Here is a tiny trained network, its code and every weight. The questions are about switching its units off for an input and a target symbol, where a switched-off unit gives its printed mean instead of its output.

import numpy as np


def w(rows, s, z=0):
    codes = np.array(rows[::2]) - 128.0
    scale = np.full(codes.shape[1], s)
    scale[-1] = z or s
    return codes * scale


def norm(h):
    return h / np.sqrt((h * h).mean(-1, keepdims=True) + 1e-5)


def f(y):
    return y / 2 * (1 + np.tanh(0.7978845608 * (y + 0.044715 * y**3)))


def softmax(a):
    e = np.exp(a - a.max(-1, keepdims=True))
    return e / e.sum(-1, keepdims=True)


def log_softmax(a):
    a = a - a.max(-1, keepdims=True)
    return a - np.log(np.exp(a).sum(-1, keepdims=True))


def net(x, mask):
    ids = ['ΠΩηξστ'.index(c) for c in x.split()]
    T = len(ids)
    res = E[ids] + P[:T]
    r = norm(res)
    for j in range(3):
        rows = slice(3 * j, 3 * j + 3)
        q, k, v = (r @ M[0][rows].T for M in (Q, K, V))
        z = softmax(np.where(np.tri(T) > 0, q @ k.T / 3**0.5, -1e9)) @ v
        o = O[0][rows]
        res = res + np.where(mask[j], z, o[:, -1]) @ o[:, :-1]
    y = f(norm(res) @ A[0][:, :-1].T + A[0][:, -1])
    res = res + np.where(mask[3:19], y, B[0][:, -1]) @ B[0][:, :-1]
    return log_softmax(norm(res)[-1] @ U[:, :-1].T + U[:, -1])


Q, K, V, O, A, B = {}, {}, {}, {}, {}, {}
E = w([
[171,201,150],'Π',
[154,153,94],'Ω',
[156,216,169],'η',
[186,64,3],'ξ',
[101,142,140],'σ',
[204,73,188],'τ',
],0.011)
P = w([
[150,255,180],'0',
[128,236,213],'1',
[142,214,190],'2',
[119,197,156],'3',
[114,179,127],'4',
[117,167,102],'5',
[117,156,84],'6',
[116,150,70],'7',
[131,147,47],'8',
[136,138,31],'9',
[137,126,25],'10',
[150,134,6],'11',
],0.0017)
Q[0] = w([
[11,176,249],'h1',
[61,105,68],'h1',
[91,95,28],'h1',
[57,123,65],'h2',
[79,254,98],'h2',
[103,45,125],'h2',
[156,76,164],'h3',
[131,136,134],'h3',
[171,135,217],'h3',
],0.0064)
K[0] = w([
[123,96,149],'h1',
[68,156,146],'h1',
[34,235,96],'h1',
[199,57,254],'h2',
[226,69,53],'h2',
[93,141,173],'h2',
[72,206,113],'h3',
[127,137,218],'h3',
[73,85,88],'h3',
],0.0082)
V[0] = w([
[167,105,59],'h1',
[66,200,86],'h1',
[189,133,136],'h1',
[61,120,174],'h2',
[125,230,51],'h2',
[106,106,227],'h2',
[129,143,57],'h3',
[120,82,225],'h3',
[2,199,104],'h3',
],0.0061)
O[0] = w([
[167,42,99,62],'h1',
[125,140,222,237],'h1',
[105,120,23,130],'h1',
[91,222,103,47],'h2',
[60,126,42,251],'h2',
[141,227,193,46],'h2',
[73,81,117,143],'h3',
[153,136,85,69],'h3',
[107,3,93,201],'h3',
],0.0039,0.002)
A[0] = w([
[211,159,178,116],'n1',
[105,45,146,123],'n2',
[137,92,120,102],'n3',
[83,133,88,161],'n4',
[119,155,167,106],'n5',
[190,62,184,64],'n6',
[175,71,254,2],'n7',
[85,105,236,94],'n8',
[91,89,77,172],'n9',
[169,79,154,97],'n10',
[183,185,157,214],'n11',
[185,93,89,79],'n12',
[101,163,43,183],'n13',
[98,178,51,192],'n14',
[188,26,64,76],'n15',
[90,78,205,142],'n16',
],0.0078,0.0031)
B[0] = w([
[115,116,49,155],'n1',
[146,97,105,174],'n2',
[118,211,71,130],'n3',
[170,100,174,175],'n4',
[143,140,79,136],'n5',
[103,164,200,128],'n6',
[194,137,178,133],'n7',
[110,134,46,203],'n8',
[116,138,180,206],'n9',
[86,165,167,128],'n10',
[129,52,119,199],'n11',
[105,179,132,168],'n12',
[149,76,253,211],'n13',
[183,90,217,211],'n14',
[81,163,80,252],'n15',
[195,186,101,195],'n16',
],0.0056,0.0032)
U = w([
[251,138,210,34],'Π',
[134,61,225,252],'Ω',
[164,187,102,211],'η',
[123,37,97,123],'ξ',
[46,195,205,105],'σ',
[204,186,153,13],'τ',
],0.011,0.0022)

Each question gives the input, a string of symbols that net reads in full, and the target symbol t.
The units are the heads (3 rows each of Q, K, V and O) and the neurons (one row each of A and B). Each row of codes is followed by its name. A weight is (code - 128) times the scale printed after its matrix; where a second scale follows, it is the last column's (O, A, B and U).
mask holds one flag per unit, heads first, then neurons. A switched-off unit (its flag False) gives its mean, the last column of its rows in O or B, instead of its output. The means were averaged over made-up inputs and are rounded, as every weight is.
A unit's drop is (log p(t) with every unit on - log p(t) with that unit switched off) / (log p(t) with every unit on - log p(t) with every unit switched off).
unit that matters most: the unit with the biggest drop
k most important neurons: the k neurons with the biggest drops, biggest first
heads that matter: for each layer, one digit per head in row order, 1 if its drop is at least 0.15 and else 0, layers parted by /
drop of u: that unit's drop, to one decimal
input σ τ τ Ω σ τ σ σ τ ξ τ σ, target η: 3 most important neurons => [n13 n1 n14]
input Ω σ σ σ η τ σ Ω η, target Ω: heads that matter => 010
input τ Π σ, target Π: heads that matter => 101
input σ τ τ σ σ τ σ σ Ω, target Π: heads that matter => 001
input σ Π σ ξ σ τ σ σ τ, target τ: heads that matter => 110
input σ τ τ ξ η Π τ, target η: heads that matter => 110
input η Π σ σ σ τ σ ξ σ ξ σ Ω, target Π: heads that matter => 000
input ξ Π ξ σ η, target ξ: unit that matters most => h2
input ξ σ ξ σ σ σ σ σ, target ξ: heads that matter => 111
input σ σ σ σ σ τ ξ ξ τ τ, target η: 3 most important neurons => [n13 n15 n14]
input σ ξ Π ξ τ σ σ σ Ω σ, target η: heads that matter => 100
input ξ σ Π Π, target ξ: 2 most important neurons => [n11 n1]
input σ σ ξ σ, target ξ: heads that matter => 011
input τ σ ξ, target Π: heads that matter => 111
input ξ σ Ω, target Ω: heads that matter => 000
input σ Π Ω σ, target Ω: 2 most important neurons => [n15 n4]
input σ ξ ξ σ η η, target ξ: drop of h2 => 0.2
input σ σ Ω Ω σ σ σ σ τ τ, target τ: drop of h2 => 0.9
input σ ξ η σ ξ Ω, target Ω: drop of n7 => 0.0
